The symbols move the items like this.
from | lu ru ri ku
TL | NG FD RR FQ
JH | HN PC TJ MR
NG | BQ QN BF TL
ZP | LH GH GL QS
RR | BF NG LL GH
QZ | FL FB RJ MD
QP | FB FJ QZ MG
CT | BN NF NT MC
RJ | DJ FL RG LC
CZ | ZJ GL TB RN
QS | ZP QQ GS CM
LH | LL RR CM ZP
PC | NH JC HN MM
TP | JT FS HP JC
NT | PZ BN FS DN
HP | DT JT MM NH
JQ | MM HP MR HN
MC | CT TD DN PZ
CH | CQ ZT MG FB
NF | JG GM BN TD
LP | TD SM MC BN
RN | CZ GS SL QL
MR | JH MM FJ ZT
JT | TN MZ DT TP
MD | QZ QP LC DJ
NJ | RG RJ GZ SR
JD | FD DR TL BQ
TB | QL ZJ GM SL
ZJ | TG CM QL CZ
ZT | MR JQ CQ TJ
GL | CM LH ZJ GS
FB | CH TJ FL QP
GZ | DR RG JD QN
GM | SB QL JG GQ
FQ | TL JD GH BF
LC | RJ QZ NJ CR
TD | NF GQ CT LP
GS | GL ZP CZ TG
SR | NJ LC QN DR
SB | SL RN SM GM
CM | QS LL TG GL
RG | CR DJ DR NJ
MM | PC DT JH JQ
TJ | ZT HN CH FJ
MG | QP CQ MD FL
QN | GZ NJ BQ FD
PZ | MC LP MZ NT
NH | HP TP JQ PC
MZ | DN MC TN FS
SM | GQ SL TD JG
HN | JQ NH ZT JH
LL | QQ BF QS LH
GH | RR TL LH QQ
DJ | MD MG CR RJ
FD | QN SR NG JD
JC | TP PF NH DT
CR | LC MD SR RG
SL | TB CZ GQ SB
BQ | JD GZ FQ NG
DT | JC TN PC HP
FL | MG CH DJ QZ
TN | PF DN JC JT
JG | SM SB LP NF
GQ | GM TB NF SM
QL | RN TG SB TB
QQ | GH FQ ZP LL
CQ | FJ MR QP CH
BF | FQ BQ QQ RR
BN | LP JG PZ CT
DN | NT CT PF MZ
FJ | TJ JH FB CQ
PF | FS NT TP TN
TG | GS QS RN ZJ
DR | SR CR FD GZ
FS | MZ PZ JT PF

The rows follow the links: the fewer symbols apart two items are, the more alike their rows tend to be.

Each row is also shifted at random along 6 hidden directions that mean nothing.

Some items, each with a row of numbers:
TP: (-6, -7, -1, -17, 11, -10, 12, -5, 9, 0, 14, -10, 2, -9, 4, 8, -3, 13, 20, 3, -7, 2, -18, -1, -7, 7, -8, 4, -12, 2, 5, 0, 10, 11, 4, -12, -2, 3, -4, 11, -1)
FQ: (-26, 17, 4, -2, 2, -6, -1, -6, -2, 0, -4, -4, 11, 0, -3, -4, 2, -9, 4, 7, 3, -3, 4, -3, -8, -2, 8, 13, 15, -5, 8, 7, 2, -2, -2, 5, 0, -4, 10, -3, -5)
PF: (27, -14, -5, 3, 3, 7, 1, 2, 4, -3, 4, 10, -27, 1, 4, 1, -6, 8, -7, 0, -8, 6, -2, 2, 3, -5, -6, -12, -14, 9, -4, -6, 2, 14, -1, -1, -21, 4, -10, 4, 4)
QP: (-5, 5, -3, -5, 1, 0, -3, 5, -10, -9, 1, 9, -13, -10, -3, 5, 5, 6, -5, -1, -4, 0, -8, -2, 2, -10, 0, 3, 9, -7, 12, 5, -1, 4, 5, -11, 12, 0, -3, 1, -11)
GZ: (1, 18, -4, 1, 1, -1, -5, 1, -15, -6, -3, -2, -1, -4, 1, -6, 2, -11, -2, 8, 4, 0, 7, 6, -6, -7, 6, 13, 0, -9, 12, 11, -5, 5, 5, 1, -18, 1, 11, -4, -11)
NJ: (20, 34, -11, -4, 11, -9, -4, 0, -20, -12, 0, -11, 3, -7, -5, -7, -4, -14, -10, 19, -1, 1, 6, 2, -20, -12, 12, 22, 21, -12, 22, 16, -3, 13, 13, -2, 24, -3, 16, 1, -19)
BN: (-5, -12, 3, -8, 10, -6, 9, -10, 17, -5, 11, -16, -9, 0, 2, -1, -8, 9, -10, 13, -13, 7, -7, -1, -14, 5, -9, -13, -4, 7, 0, 1, 10, 20, -3, 4, 21, 1, -6, 8, 3)
GM: (39, 6, -4, 10, 0, -3, -2, 1, 4, 11, -5, -10, 29, 16, -5, -5, -8, -11, -8, -1, 7, -5, 14, -5, -3, 8, 8, -3, 24, 5, -15, -8, -4, -15, 1, 11, 13, -8, 5, -3, 12)
CT: (4, -10, 1, 4, -1, 2, 5, 0, 13, 14, -2, 16, 3, 8, -2, 6, -4, 7, 19, -13, 2, -4, -3, -7, 11, 4, 1, -1, -1, 13, -14, -14, 6, -11, -8, 1, 5, -1, -5, 2, 15)
NH: (3, 5, -4, -19, 14, -16, 10, -2, 3, 2, 12, -13, 18, -11, 2, 10, -3, 10, 24, 3, -3, -3, -19, -4, -9, 7, -2, 13, 7, -3, 9, 2, 9, 4, 10, -17, -29, -2, 1, 11, -5)
PC: (-13, -12, 1, -10, 6, 1, 4, -1, 7, -11, 8, 10, -34, -11, 1, 8, 0, 19, -9, 3, -17, 5, -17, -4, -1, -10, -7, -11, 0, 3, 9, 1, 8, 20, -1, -11, 2, 2, -13, 8, -6)
CH: (1, -10, 0, -3, -11, 4, -4, 12, -9, 0, 0, 0, 12, -7, -1, 8, 12, 6, 3, -16, 8, -4, -8, 2, 15, 6, -6, -4, -6, -10, -3, -3, -11, -18, 7, -13, 26, 0, -7, -2, -1)
JD: (-51, 4, 10, -7, 0, -4, -1, -7, 1, -8, 1, -4, -6, -8, 3, -2, 6, 1, -3, 8, -5, 1, -4, 0, -6, -3, -1, 1, 3, -7, 12, 11, 4, 9, -4, 1, -46, 0, 3, -1, -9)
TD: (-5, -15, 5, 4, -1, 4, 3, -4, 17, 3, 0, 8, -14, 7, -1, 1, -5, 8, -10, -1, -9, 2, -1, -7, 2, -1, -3, -17, 5, 12, -11, -9, 7, 4, -10, 7, 3, -2, -10, 2, 11)
MM: (7, -18, 1, -16, 1, -8, 3, 3, 1, -10, 14, -33, 13, -11, 6, 5, 5, 11, -14, 4, -4, 3, -14, 7, -6, 15, -17, -18, -7, -11, 2, 3, -5, 5, 13, -12, -19, 1, -10, 6, -6)
FJ: (-10, -1, -2, -19, 7, -9, 7, -1, -6, -7, 14, -18, 6, -17, 4, 6, 4, 8, 19, 4, -1, 4, -18, 9, -6, 7, -10, 11, -27, -9, 14, 9, 2, 10, 11, -16, 37, 7, 2, 8, -12)
PZ: (-15, 0, 3, -14, 13, -15, 12, -9, 18, 12, 8, -4, 20, -1, 1, 9, -6, 10, 30, 0, -3, -5, -15, -11, -6, 10, 0, 9, 13, 8, -2, -6, 15, -2, -2, -7, -40, -4, 0, 10, 7)
NG: (-15, 4, 5, 0, -5, 0, -5, -2, -6, -9, -2, -18, 4, -2, 3, -8, 5, -9, -21, 10, 1, 2, 8, 7, -8, 2, -1, -7, 1, -11, 5, 10, -6, 4, 3, 8, -24, 0, 4, -5, -8)
JT: (13, -3, -5, -10, 12, -6, 9, -3, 5, -3, 11, -3, -10, -6, 2, 5, -7, 10, 10, 7, -8, 5, -12, 0, -8, 0, -5, 4, -9, 5, 6, 0, 9, 16, 4, -8, 22, 3, -3, 10, -2)
BQ: (-36, 6, 6, -2, -1, 0, -2, -5, -2, -7, -2, -2, -9, -5, 2, -4, 4, -3, -6, 8, -3, 2, 2, 2, -6, -6, 1, 2, 1, -6, 10, 10, 2, 8, -4, 4, -19, 1, 4, -3, -8)
CZ: (-12, 10, 4, 5, 4, -4, 2, -7, 11, 11, -6, 8, 10, 10, -5, -2, -6, -5, 9, 0, 1, -5, 6, -10, -3, -1, 10, 8, 20, 9, -6, -5, 8, -7, -10, 10, 5, -6, 6, -1, 9)
RR: (-17, 6, 3, 6, -1, 5, -3, -6, -3, -5, -4, 1, -17, 1, 5, -10, 0, -9, -5, 10, -1, 6, 10, 8, -5, -6, 2, 2, -17, 0, 5, 8, 0, 12, -6, 12, -29, 5, 6, -5, -4)
QZ: (17, 6, -6, -3, -3, 0, -5, 9, -17, -8, 1, -12, 10, -8, -1, 0, 6, -4, -9, 0, 5, -1, 0, 7, -1, 1, -1, 3, -1, -14, 8, 7, -12, -4, 13, -8, 16, 1, 3, -2, -11)
MR: (30, 10, -10, -4, 4, -3, 0, 9, -12, 0, 2, 5, 8, -5, -5, 6, 0, 2, 8, -5, 3, -4, -6, -3, 3, -3, 4, 12, 11, -5, 5, -1, -4, -6, 11, -14, 33, -2, 2, 3, -5)
TB: (2, -12, 7, 9, -10, 1, -2, 0, 11, 13, -6, -8, 28, 14, 0, -2, 0, -5, -4, -10, 8, -6, 10, -4, 7, 15, 0, -14, 9, 5, -21, -11, -5, -22, -6, 11, -34, -5, -3, -6, 16)

From each start, follow one symbol. Which item do you reach?
Answer with the item's name.
start (-51, -12, 13, -2, -5, 5, 0, -11, 8, -12, 3, -11, -23, -4, 7, -8, 4, 1, -17, 12, -9, 10, 1, 9, -6, -1, -10, -14, -25, -1, 5, 10, 3, 20, -10, 12, 5, 6, -3, -2, -4)
ku: QQ
start (29, 10, -8, -13, 15, -14, 5, 1, -1, -8, 10, -17, 11, -6, -8, 5, -6, 7, -14, 12, -9, -1, -10, -8, -17, -1, 1, 1, 35, -5, 10, 4, 4, 9, 14, -11, 52, -8, -1, 10, -9)
ku: NH
start (-32, 1, 9, -4, 6, -7, 5, -14, 14, -1, 3, -14, 0, 3, 2, -5, -5, -1, -6, 15, -8, 3, 2, -2, -15, 3, -1, -4, 6, 3, 3, 5, 10, 13, -7, 12, -15, -2, 3, 2, 1)
lu: GS
start (-3, -18, 3, -2, -2, 0, 5, 1, 14, 8, 2, 7, 3, 3, -2, 9, 0, 13, 9, -13, -2, -3, -10, -8, 10, 7, -5, -10, 3, 8, -12, -12, 4, -9, -5, -5, 13, -2, -11, 4, 11)
ru: MC
start (2, -4, -1, 0, -9, 5, -7, 9, -14, -10, -1, -4, -4, -7, 1, 0, 9, 0, -16, -3, 3, 0, 0, 7, 6, -2, -5, -7, -6, -12, 4, 5, -11, -3, 8, -6, 3, 2, -3, -4, -9)
ku: DJ
start (12, 8, -5, -11, 6, -7, -2, 4, -14, -17, 8, -21, -1, -13, 2, -1, 3, 0, -21, 14, -5, 3, -5, 6, -14, -3, -3, -1, 8, -15, 18, 13, -5, 14, 15, -9, -13, 0, 1, 3, -19)
ku: FL
start (-8, 3, 4, 3, 0, -2, 0, -7, 4, 1, -1, -17, 11, 6, 2, -8, -2, -10, -8, 10, 2, 2, 11, 4, -10, 6, 1, -2, -2, 0, -2, 4, -1, 2, -3, 13, -2, -1, 6, -3, 2)
lu: QS
start (3, 13, 0, 8, -1, 0, -5, -3, -5, 0, -6, -6, 6, 7, 1, -10, -2, -15, -11, 8, 4, 0, 16, 2, -7, -2, 8, 4, 9, -2, 1, 5, -4, 0, -1, 12, -37, -2, 9, -6, -2)
ru: FQ
start (-24, 7, 0, -18, 6, -10, 7, 1, -3, 0, 7, 1, 11, -15, -4, 13, 6, 11, 27, -5, 1, -5, -20, -5, 1, 1, -1, 17, 4, -7, 12, 4, 6, -4, 6, -19, 43, -1, 2, 7, -9)
ku: CH
start (-1, -1, -4, -11, 8, -1, 2, 1, -6, -14, 9, 0, -27, -14, 5, 4, 0, 9, -3, 8, -10, 7, -13, 4, -6, -9, -6, 1, -12, -4, 16, 9, 3, 22, 7, -12, -16, 5, -4, 7, -14)
lu: ZT
start (31, 6, -8, -14, 10, -13, 3, 4, -7, -6, 11, -25, 21, -9, 1, 4, -2, 3, -3, 8, -1, -1, -9, 1, -12, 7, -3, 3, 13, -10, 9, 4, -2, 4, 18, -13, -20, -3, 1, 7, -9)
ri: MR
start (-9, 14, 1, 4, 3, -2, -1, -7, -2, 3, -4, -3, 5, 5, 4, -8, -3, -13, 8, 9, 4, 0, 11, 3, -8, 0, 7, 12, -3, 1, 3, 5, 2, 4, -4, 11, -48, 1, 12, -3, -1)
lu: QQ
start (20, -13, 2, 1, -1, -3, 3, -4, 9, 2, 6, -30, 18, 9, 4, -6, -6, -3, -11, 7, 1, 5, 6, 8, -8, 17, -8, -15, -14, 3, -12, -2, -3, 2, 2, 11, 10, 1, -2, 1, 8)
ri: TD
start (-18, -2, 3, -13, 4, -7, 0, 4, 2, -9, 4, 2, -4, -12, -6, 11, 5, 16, -14, 0, -11, -5, -17, -13, -2, -6, -1, -8, 38, -7, 10, 2, 4, 1, 5, -16, -12, -7, -9, 6, -9)
ri: CQ
